Here is a tiny trained network, its code and every weight. The questions are about switching its units off for an input and a class, where a switched-off unit gives its printed mean instead of its output.

import numpy as np


def w(rows, s, z=0):
    codes = np.array(rows[::2]) - 128.0
    scale = np.full(codes.shape[1], s)
    scale[-1] = z or s
    return codes * scale


def f(y):
    return y / 2 * (1 + np.tanh(0.7978845608 * (y + 0.044715 * y**3)))


def log_softmax(a):
    a = a - a.max(-1, keepdims=True)
    return a - np.log(np.exp(a).sum(-1, keepdims=True))


def net(x, mask):
    res = np.array(x, float).reshape(1, 7) / 4 @ E
    y = f(res @ A[0][:, :-1].T + A[0][:, -1])
    res = res + np.where(mask, y, B[0][:, -1]) @ B[0][:, :-1]
    return log_softmax(res[-1] @ U[:, :-1].T + U[:, -1])


A, B = {}, {}
E = w([
[50,69,186,126,191],'x0',
[88,195,193,162,97],'x1',
[128,129,129,127,128],'x2',
[193,96,209,113,114],'x3',
[108,165,136,2,130],'x4',
[87,71,114,114,30],'x5',
[128,128,128,128,128],'x6',
],0.0082)
A[0] = w([
[135,110,130,192,131,51],'n0',
[60,160,57,159,143,49],'n1',
[197,88,213,124,119,52],'n2',
[183,160,92,135,86,60],'n3',
[149,100,99,110,156,67],'n4',
[126,120,118,209,116,59],'n5',
[146,100,112,193,130,55],'n6',
[175,6,47,95,192,27],'n7',
[69,67,166,113,177,107],'n8',
[182,96,198,121,109,57],'n9',
[160,157,130,153,186,64],'n10',
[141,144,130,131,160,84],'n11',
[119,149,133,72,129,90],'n12',
[69,52,128,126,21,47],'n13',
[175,99,194,120,101,54],'n14',
[155,121,141,124,119,62],'n15',
[109,154,132,50,126,71],'n16',
[94,101,150,130,157,57],'n17',
[153,72,130,246,138,51],'n18',
[155,159,137,129,192,55],'n19',
[132,115,128,196,123,60],'n20',
[146,103,107,108,139,83],'n21',
[124,140,130,90,125,101],'n22',
[101,177,152,24,126,19],'n23',
[83,83,161,141,172,57],'n24',
[104,115,146,133,123,32],'n25',
[168,159,105,124,95,96],'n26',
[86,188,166,153,111,61],'n27',
[145,170,129,136,205,59],'n28',
[202,113,194,118,127,51],'n29',
[113,150,140,34,135,55],'n30',
[100,82,114,121,31,3],'n31',
[35,181,31,164,157,36],'n32',
[68,91,173,133,167,56],'n33',
[89,106,155,116,159,59],'n34',
[79,94,161,132,169,56],'n35',
[180,178,150,156,219,45],'n36',
[156,158,138,136,189,56],'n37',
[198,186,97,136,71,63],'n38',
[75,202,208,176,92,26],'n39',
[181,178,96,135,84,62],'n40',
[92,102,148,131,160,56],'n41',
[91,182,185,143,93,56],'n42',
],0.014,0.0059)
B[0] = w([
[155,107,153,161,102,159],'n0',
[128,68,82,73,132,184],'n1',
[134,64,80,58,141,207],'n2',
[143,179,80,142,129,180],'n3',
[125,152,158,108,116,148],'n4',
[174,92,166,154,138,179],'n5',
[177,102,157,159,145,165],'n6',
[153,212,231,31,129,255],'n7',
[141,181,57,161,127,214],'n8',
[126,78,93,74,133,183],'n9',
[73,126,138,160,114,175],'n10',
[102,127,134,137,121,137],'n11',
[156,101,152,153,123,179],'n12',
[3,115,150,169,133,236],'n13',
[117,81,97,79,122,174],'n14',
[126,124,117,114,126,120],'n15',
[174,89,160,173,148,206],'n16',
[136,151,101,141,124,143],'n17',
[193,88,161,207,125,233],'n18',
[69,125,144,144,131,177],'n19',
[164,102,163,154,133,165],'n20',
[138,139,154,114,139,141],'n21',
[143,117,140,145,126,153],'n22',
[178,75,168,185,112,233],'n23',
[145,171,77,152,141,174],'n24',
[115,145,123,127,119,117],'n25',
[137,166,93,147,112,171],'n26',
[149,162,177,80,129,179],'n27',
[55,121,146,143,116,191],'n28',
[127,87,79,73,127,194],'n29',
[174,84,165,179,129,221],'n30',
[38,130,147,166,137,188],'n31',
[131,39,67,39,124,221],'n32',
[134,168,67,150,108,185],'n33',
[146,145,98,142,139,150],'n34',
[143,162,78,148,134,169],'n35',
[33,123,148,170,129,229],'n36',
[71,125,142,146,113,174],'n37',
[146,193,60,151,139,210],'n38',
[150,201,213,51,112,224],'n39',
[142,179,76,149,137,186],'n40',
[138,151,100,141,120,144],'n41',
[140,179,176,75,155,186],'n42',
],0.043,0.0066)
U = w([
[189,79,225,188,119,252],'0',
[153,172,133,162,121,89],'1',
[50,108,215,159,119,88],'2',
[142,60,158,78,123,109],'3',
[154,169,254,87,123,73],'4',
],0.0068,0.0031)

Each question gives the input, the list of numbers given to net, and the class t.
The units are the neurons (one row each of A and B). Each row of codes is followed by its name. A weight is (code - 128) times the scale printed after its matrix; where a second scale follows, it is the last column's (A, B and U).
mask holds one flag per neuron, in row order. A switched-off neuron (its flag False) gives its mean, the last column of its row in B, instead of its output. The means were averaged over made-up inputs and are rounded, as every weight is.
A unit's drop is (log p(t) with every unit on - log p(t) with that unit switched off) / (log p(t) with every unit on - log p(t) with every unit switched off).
The circuit of an input: a set's keep is (log p(t) with only the set's units on - log p(t) with every unit switched off) / (log p(t) with every unit on - log p(t) with every unit switched off). Starting from the 12 units with the biggest drops (on a tie, the unit counted first), units are removed one at a time, each time the one whose removal leaves the highest keep (on an exact tie, the one counted first), for as long as the keep stays at least 0.8.
units of the circuit, in order: the units of the circuit, biggest drop first
k most important neurons: the k neurons with the biggest drops, biggest first
drop of u: that unit's drop, to one decimal
input [-3,6,-2,-7,-5,1,3], class 3: units of the circuit, in order : [n32]
input [-7,5,1,2,2,-7,8], class 1: 3 most important neurons : [n38, n40, n13]
input [6,-8,7,-8,-2,-5,-1], class 3: 4 most important neurons : [n32, n1, n39, n42]
input [-4,6,-7,-4,8,8,4], class 0: 2 most important neurons : [n23, n16]
input [3,8,-6,-6,3,-4,8], class 4: 3 most important neurons : [n39, n27, n42]
input [-2,7,6,-5,-2,-5,-5], class 4: 2 most important neurons : [n39, n27]
input [-8,8,-2,-3,8,4,-6], class 0: 3 most important neurons : [n23, n16, n7]
input [6,0,5,3,-5,7,-1], class 2: 2 most important neurons : [n13, n31]
input [6,3,8,4,5,2,-3], class 1: 3 most important neurons : [n8, n33, n18]
input [4,-4,-6,4,1,-5,-2], class 2: 2 most important neurons : [n36, n39]
input [-7,4,-4,-6,1,-1,6], class 1: 2 most important neurons : [n38, n40]
input [0,-3,4,-5,6,6,6], class 0: 3 most important neurons : [n16, n23, n30]
input [5,3,1,-8,-7,-7,-6], class 3: drop of n32 : 5.1
input [-7,4,6,3,7,6,7], class 0: units of the circuit, in order : [n23]
input [1,2,8,-5,6,-7,-3], class 2: drop of n37 : 0.4
input [8,-3,6,-4,6,8,3], class 1: drop of n34 : 0.2
